What each symbol does to the objects:
&: Gok->Tur, Tib->Mul, Mul->Tib, Kig->Vel, Gim->Bib, Gat->Buz, Dob->Suk, Suk->Dob, Bov->Gel, Vel->Kig, Mit->Giv, Nur->Vep, Tur->Gok, Buz->Gat, Bib->Gim, Gel->Bov, Vep->Nur, Giv->Mit
*: Gok->Tal, Mev->Mul, Mul->Mev, Tuf->Nur, Biz->Vel, Gim->Bov, Fur->Suk, Vid->Buz, Suk->Fur, Bov->Gim, Vel->Biz, Mit->Les, Nur->Tuf, Buz->Vid, Bib->Gel, Gel->Bib, Les->Mit, Tal->Gok
%: Gok->Nir, Mul->Zud, Gim->Vid, Sok->Mit, Gat->Gel, Vid->Gim, Suk->Per, Zud->Mul, Bov->Buz, Tep->Nur, Vel->Sus, Mit->Sok, Nur->Tep, Buz->Bov, Gel->Gat, Nir->Gok, Per->Suk, Sus->Vel
^: Gok->Rim, Gog->Mit, Mul->Kiz, Gim->Fur, Fur->Gim, Des->Nur, Dob->Gel, Suk->Bov, Kiz->Mul, Rim->Gok, Bov->Suk, Vel->Rof, Mit->Gog, Nur->Des, Buz->Per, Rof->Vel, Gel->Dob, Per->Buz
~: Gok->Pib, Lig->Mul, Mul->Lig, Kig->Gel, Duz->Nur, Biz->Gim, Gim->Biz, Pib->Gok, Suk->Rof, Bov->Vel, Vel->Bov, Mit->Liv, Nur->Duz, Buz->Sus, Rof->Suk, Gel->Kig, Liv->Mit, Sus->Buz
§: Gok->Bov, Mul->Lef, Gim->Tal, Pib->Vel, Suk->Rim, Rim->Suk, Bov->Gok, Ziv->Mit, Vel->Pib, Mit->Ziv, Nur->Tes, Tur->Gel, Buz->Nir, Gel->Tur, Nir->Buz, Tes->Nur, Lef->Mul, Tal->Gim
$: Gok->Lef, Mev->Gim, Lig->Vel, Tib->Gel, Mul->Bov, Gim->Mev, Geb->Mit, Suk->Kiz, Kiz->Suk, Kul->Nur, Zud->Buz, Bov->Mul, Vel->Lig, Mit->Geb, Nur->Kul, Buz->Zud, Gel->Tib, Lef->Gok
@: Gok->Ziv, Gog->Suk, Mul->Geb, Gim->Les, Kav->Nur, Sok->Buz, Geb->Mul, Suk->Gog, Bov->Mit, Ziv->Gok, Vel->Liv, Mit->Bov, Nur->Kav, Buz->Sok, Gel->Giv, Les->Gim, Giv->Gel, Liv->Vel
!: Gok->Tes, Mul->Kul, Tuf->Gim, Duz->Vel, Gim->Tuf, Kav->Mit, Des->Suk, Suk->Des, Kul->Mul, Bov->Nur, Tep->Buz, Vel->Duz, Mit->Kav, Nur->Bov, Buz->Tep, Gel->Vep, Vep->Gel, Tes->Gok

In the rows, 46 stands for zero.

The rows follow the links: the fewer symbols apart two objects are, the more alike their rows tend to be.

Each row is also shifted at random along 6 hidden directions that mean nothing.

Some objects, each with a row of numbers:
Geb: [48, 51, 46, 48, 45, 46, 46, 50, 51, 50, 50, 38, 58, 52, 33, 46, 44, 53, 43, 48, 43, 45, 56, 51, 46, 38, 34, 48, 39, 51, 42, 55, 54, 45, 44, 49, 49, 52, 44, 44, 58, 51, 34, 44, 44, 55, 49, 44, 48, 47, 45, 41, 34, 48, 54, 52, 40, 49, 49, 47, 58, 50]
Mev: [37, 47, 48, 37, 41, 43, 34, 39, 57, 51, 58, 48, 45, 44, 56, 40, 27, 51, 43, 44, 55, 37, 48, 49, 63, 52, 50, 38, 45, 47, 45, 40, 42, 62, 45, 62, 57, 44, 65, 57, 49, 32, 38, 39, 31, 54, 38, 38, 51, 47, 49, 52, 42, 59, 40, 58, 60, 57, 53, 38, 31, 38]
Per: [37, 39, 48, 48, 41, 47, 45, 47, 49, 49, 40, 43, 38, 39, 63, 44, 38, 28, 54, 42, 48, 48, 42, 52, 39, 64, 37, 42, 49, 45, 57, 42, 48, 52, 45, 57, 58, 47, 42, 52, 49, 41, 36, 35, 36, 49, 50, 48, 46, 53, 48, 39, 53, 60, 43, 49, 56, 55, 53, 50, 37, 48]
Gok: [44, 42, 64, 49, 57, 43, 51, 53, 47, 51, 58, 40, 46, 55, 33, 40, 47, 55, 41, 49, 56, 45, 50, 53, 36, 47, 38, 45, 52, 47, 51, 42, 57, 46, 48, 45, 48, 36, 57, 43, 60, 44, 29, 55, 39, 62, 52, 43, 44, 48, 49, 40, 40, 59, 55, 41, 27, 59, 38, 56, 40, 36]
Tib: [43, 51, 49, 39, 46, 41, 43, 39, 53, 40, 50, 50, 46, 42, 48, 47, 48, 60, 48, 51, 47, 45, 49, 48, 46, 46, 50, 43, 39, 56, 34, 45, 43, 45, 42, 55, 44, 49, 38, 41, 45, 45, 56, 47, 51, 49, 41, 41, 55, 51, 55, 41, 40, 39, 45, 54, 31, 43, 48, 35, 52, 45]
Vid: [53, 46, 39, 47, 41, 52, 45, 36, 48, 44, 43, 54, 44, 37, 34, 42, 56, 55, 49, 55, 38, 45, 54, 58, 44, 44, 55, 42, 43, 37, 35, 43, 37, 39, 41, 34, 30, 50, 42, 49, 43, 53, 61, 55, 45, 42, 35, 50, 49, 49, 46, 53, 52, 39, 45, 41, 47, 45, 41, 59, 51, 54]
Kav: [57, 47, 40, 58, 48, 54, 55, 54, 38, 55, 53, 39, 56, 49, 39, 43, 45, 31, 44, 39, 39, 48, 51, 51, 53, 36, 46, 59, 38, 43, 41, 57, 54, 37, 51, 36, 49, 57, 44, 35, 51, 55, 56, 51, 48, 47, 52, 56, 33, 40, 44, 48, 48, 37, 49, 48, 65, 52, 48, 55, 56, 51]
Sok: [45, 46, 44, 55, 48, 53, 50, 51, 49, 44, 41, 36, 46, 53, 30, 40, 38, 51, 49, 34, 53, 46, 57, 48, 37, 43, 30, 64, 49, 36, 57, 57, 56, 46, 34, 47, 57, 46, 60, 44, 59, 50, 36, 38, 38, 53, 47, 42, 41, 43, 50, 39, 46, 53, 51, 54, 40, 59, 45, 55, 47, 41]
Tur: [36, 47, 57, 38, 60, 45, 59, 50, 46, 42, 54, 34, 46, 60, 34, 43, 48, 46, 49, 48, 57, 45, 41, 52, 38, 41, 47, 57, 41, 37, 53, 44, 53, 48, 54, 44, 54, 41, 57, 35, 51, 37, 28, 51, 57, 49, 47, 37, 43, 43, 44, 45, 42, 51, 53, 55, 38, 52, 41, 39, 41, 29]
Gog: [48, 48, 37, 53, 44, 45, 45, 50, 42, 46, 51, 41, 61, 51, 37, 43, 49, 43, 39, 41, 39, 38, 54, 53, 44, 48, 49, 53, 39, 43, 41, 57, 47, 47, 49, 40, 55, 45, 38, 39, 37, 44, 52, 42, 56, 47, 49, 55, 39, 48, 40, 39, 49, 42, 48, 55, 52, 55, 39, 60, 51, 52]
Duz: [48, 41, 49, 47, 51, 54, 52, 54, 53, 51, 58, 40, 37, 59, 38, 52, 58, 71, 40, 48, 39, 50, 51, 49, 38, 39, 43, 45, 52, 48, 37, 40, 39, 41, 43, 43, 35, 39, 32, 30, 44, 61, 27, 46, 53, 46, 46, 48, 61, 51, 45, 44, 40, 46, 40, 37, 15, 52, 29, 47, 52, 41]
Gel: [39, 50, 51, 42, 55, 42, 43, 44, 42, 43, 43, 43, 38, 44, 53, 46, 35, 32, 59, 33, 61, 48, 28, 36, 43, 47, 37, 55, 44, 48, 66, 40, 56, 51, 47, 56, 59, 45, 73, 44, 50, 33, 49, 35, 39, 50, 43, 39, 37, 35, 57, 50, 45, 58, 45, 57, 54, 52, 63, 35, 40, 34]
Mul: [53, 46, 38, 43, 41, 39, 34, 40, 43, 41, 38, 58, 52, 44, 51, 46, 38, 48, 45, 44, 37, 56, 49, 32, 51, 42, 46, 36, 49, 49, 41, 51, 48, 47, 40, 50, 37, 56, 49, 59, 42, 43, 70, 53, 39, 41, 47, 44, 43, 41, 50, 53, 44, 31, 42, 41, 53, 37, 60, 41, 57, 46]
Tep: [53, 41, 45, 49, 46, 53, 50, 52, 43, 49, 55, 53, 40, 39, 57, 44, 51, 40, 52, 54, 39, 53, 51, 53, 43, 51, 44, 40, 45, 50, 37, 37, 44, 38, 43, 46, 39, 48, 21, 43, 44, 52, 51, 47, 41, 50, 47, 49, 51, 48, 56, 38, 52, 39, 37, 41, 44, 46, 40, 49, 42, 59]
Kiz: [45, 40, 46, 44, 46, 41, 43, 45, 52, 44, 26, 35, 42, 52, 55, 50, 56, 64, 44, 54, 39, 52, 44, 44, 34, 51, 25, 38, 57, 55, 45, 48, 56, 48, 47, 60, 40, 49, 27, 53, 52, 50, 18, 41, 59, 46, 55, 39, 59, 65, 50, 45, 38, 54, 47, 42, 21, 31, 46, 44, 58, 44]
Giv: [52, 58, 50, 53, 47, 44, 47, 43, 42, 48, 27, 49, 42, 39, 58, 46, 46, 33, 49, 41, 56, 42, 44, 35, 49, 40, 33, 53, 48, 61, 60, 47, 55, 43, 47, 54, 46, 57, 55, 53, 52, 44, 58, 30, 40, 50, 44, 36, 39, 43, 53, 47, 43, 57, 51, 43, 44, 42, 59, 47, 49, 52]
Tes: [58, 39, 55, 47, 57, 47, 55, 49, 39, 63, 46, 42, 42, 49, 54, 43, 50, 37, 45, 48, 50, 52, 44, 41, 43, 46, 38, 40, 51, 53, 51, 38, 55, 42, 52, 45, 42, 46, 35, 45, 60, 56, 40, 51, 45, 55, 61, 47, 45, 50, 48, 49, 45, 53, 53, 33, 46, 45, 44, 46, 44, 45]

From each start, follow one symbol. Which object do you reach?
Answers are names.
new walk
[47, 44, 51, 44, 50, 50, 51, 48, 43, 41, 44, 45, 47, 45, 42, 40, 42, 38, 50, 43, 53, 52, 45, 47, 34, 53, 42, 47, 48, 27, 54, 48, 51, 45, 44, 41, 47, 43, 52, 53, 51, 50, 51, 53, 45, 44, 49, 50, 44, 39, 43, 46, 48, 46, 51, 42, 61, 48, 50, 48, 43, 45]
§ Buz
new walk
[48, 48, 42, 45, 42, 46, 46, 45, 50, 38, 43, 54, 43, 41, 46, 41, 49, 56, 48, 50, 39, 59, 55, 43, 42, 47, 41, 40, 44, 41, 38, 48, 43, 48, 34, 51, 34, 46, 35, 53, 47, 49, 54, 54, 49, 42, 41, 45, 57, 52, 50, 43, 45, 36, 43, 42, 37, 41, 49, 43, 52, 53]
$ Buz
new walk
[46, 52, 48, 48, 44, 43, 46, 38, 51, 50, 53, 58, 38, 36, 50, 48, 47, 34, 47, 54, 54, 34, 41, 52, 57, 45, 50, 45, 38, 54, 41, 35, 40, 50, 50, 44, 48, 48, 54, 43, 49, 39, 52, 44, 37, 51, 42, 41, 42, 46, 56, 49, 44, 50, 40, 54, 56, 50, 46, 51, 41, 51]
& Gim
new walk
[43, 42, 55, 36, 57, 45, 48, 49, 53, 50, 46, 31, 47, 56, 48, 44, 40, 49, 48, 54, 48, 52, 47, 54, 41, 49, 43, 39, 48, 47, 43, 46, 63, 52, 53, 54, 57, 46, 37, 44, 57, 46, 17, 55, 59, 58, 58, 46, 57, 52, 36, 41, 38, 53, 53, 48, 41, 46, 51, 37, 42, 39]
§ Mul
new walk
[54, 45, 50, 54, 53, 50, 51, 47, 42, 50, 40, 35, 58, 55, 32, 38, 41, 39, 39, 37, 58, 42, 51, 41, 43, 39, 31, 58, 51, 39, 65, 55, 61, 51, 48, 40, 52, 51, 71, 50, 62, 48, 50, 45, 35, 52, 52, 47, 29, 38, 44, 47, 40, 58, 57, 47, 52, 56, 49, 55, 49, 40]
§ Mit
new walk
[41, 49, 45, 42, 52, 42, 47, 46, 43, 49, 45, 44, 46, 44, 51, 47, 49, 24, 49, 43, 43, 43, 34, 51, 48, 53, 47, 52, 33, 50, 55, 43, 53, 48, 53, 41, 51, 53, 42, 38, 44, 39, 42, 42, 46, 46, 53, 47, 38, 48, 54, 47, 43, 47, 46, 60, 56, 49, 52, 54, 48, 49]
^ Gel
new walk
[48, 38, 49, 53, 47, 46, 48, 54, 43, 58, 61, 38, 42, 51, 46, 45, 54, 47, 46, 44, 43, 49, 48, 58, 46, 53, 38, 43, 43, 50, 43, 44, 46, 44, 50, 47, 45, 48, 27, 40, 44, 47, 32, 44, 48, 52, 55, 49, 46, 59, 54, 45, 46, 49, 42, 48, 33, 54, 34, 58, 48, 45]
! Suk
new walk
[48, 46, 41, 51, 43, 43, 44, 39, 48, 44, 43, 48, 51, 44, 38, 44, 48, 46, 39, 35, 52, 40, 43, 42, 49, 50, 44, 48, 49, 38, 57, 51, 39, 57, 45, 38, 40, 50, 67, 57, 41, 42, 57, 43, 28, 38, 49, 42, 33, 49, 52, 64, 51, 48, 41, 50, 55, 51, 44, 62, 45, 39]
* Suk
new walk
[43, 41, 52, 45, 53, 45, 58, 52, 46, 49, 69, 40, 45, 60, 30, 44, 51, 46, 46, 42, 47, 50, 47, 53, 40, 42, 45, 61, 31, 45, 43, 43, 50, 42, 48, 40, 52, 49, 51, 26, 46, 44, 41, 51, 51, 47, 47, 40, 39, 44, 54, 49, 46, 41, 44, 59, 39, 59, 36, 50, 50, 31]
! Gel
new walk
[58, 39, 44, 50, 46, 47, 47, 45, 46, 53, 59, 46, 45, 43, 45, 44, 49, 42, 39, 46, 44, 45, 52, 51, 54, 42, 51, 47, 45, 51, 40, 37, 44, 43, 52, 40, 36, 53, 48, 46, 50, 54, 53, 50, 31, 51, 46, 47, 44, 51, 55, 59, 48, 43, 41, 40, 51, 49, 40, 58, 48, 49]
! Gim
new walk
[52, 40, 44, 41, 47, 42, 46, 44, 43, 50, 50, 45, 48, 50, 43, 46, 44, 52, 40, 41, 41, 56, 46, 39, 49, 42, 33, 46, 43, 45, 44, 48, 51, 45, 45, 47, 36, 58, 47, 53, 53, 51, 53, 49, 38, 42, 49, 40, 44, 44, 51, 58, 42, 37, 35, 43, 48, 49, 51, 46, 57, 42]
$ Nur
new walk
[32, 47, 49, 39, 49, 49, 42, 49, 57, 42, 38, 37, 44, 58, 48, 50, 34, 67, 46, 38, 47, 52, 38, 33, 43, 45, 42, 47, 62, 42, 56, 54, 55, 55, 41, 55, 52, 36, 62, 49, 47, 47, 32, 42, 48, 41, 50, 40, 58, 41, 42, 51, 39, 51, 50, 47, 40, 47, 55, 28, 43, 33]
~ Mul
new walk
[58, 47, 55, 51, 51, 45, 46, 40, 47, 53, 58, 49, 49, 43, 36, 39, 52, 43, 34, 55, 57, 41, 52, 53, 47, 45, 44, 45, 46, 45, 47, 38, 48, 47, 54, 40, 38, 45, 53, 50, 54, 46, 48, 52, 32, 54, 44, 42, 40, 53, 51, 50, 44, 57, 52, 44, 44, 50, 44, 60, 42, 46]
* Gok
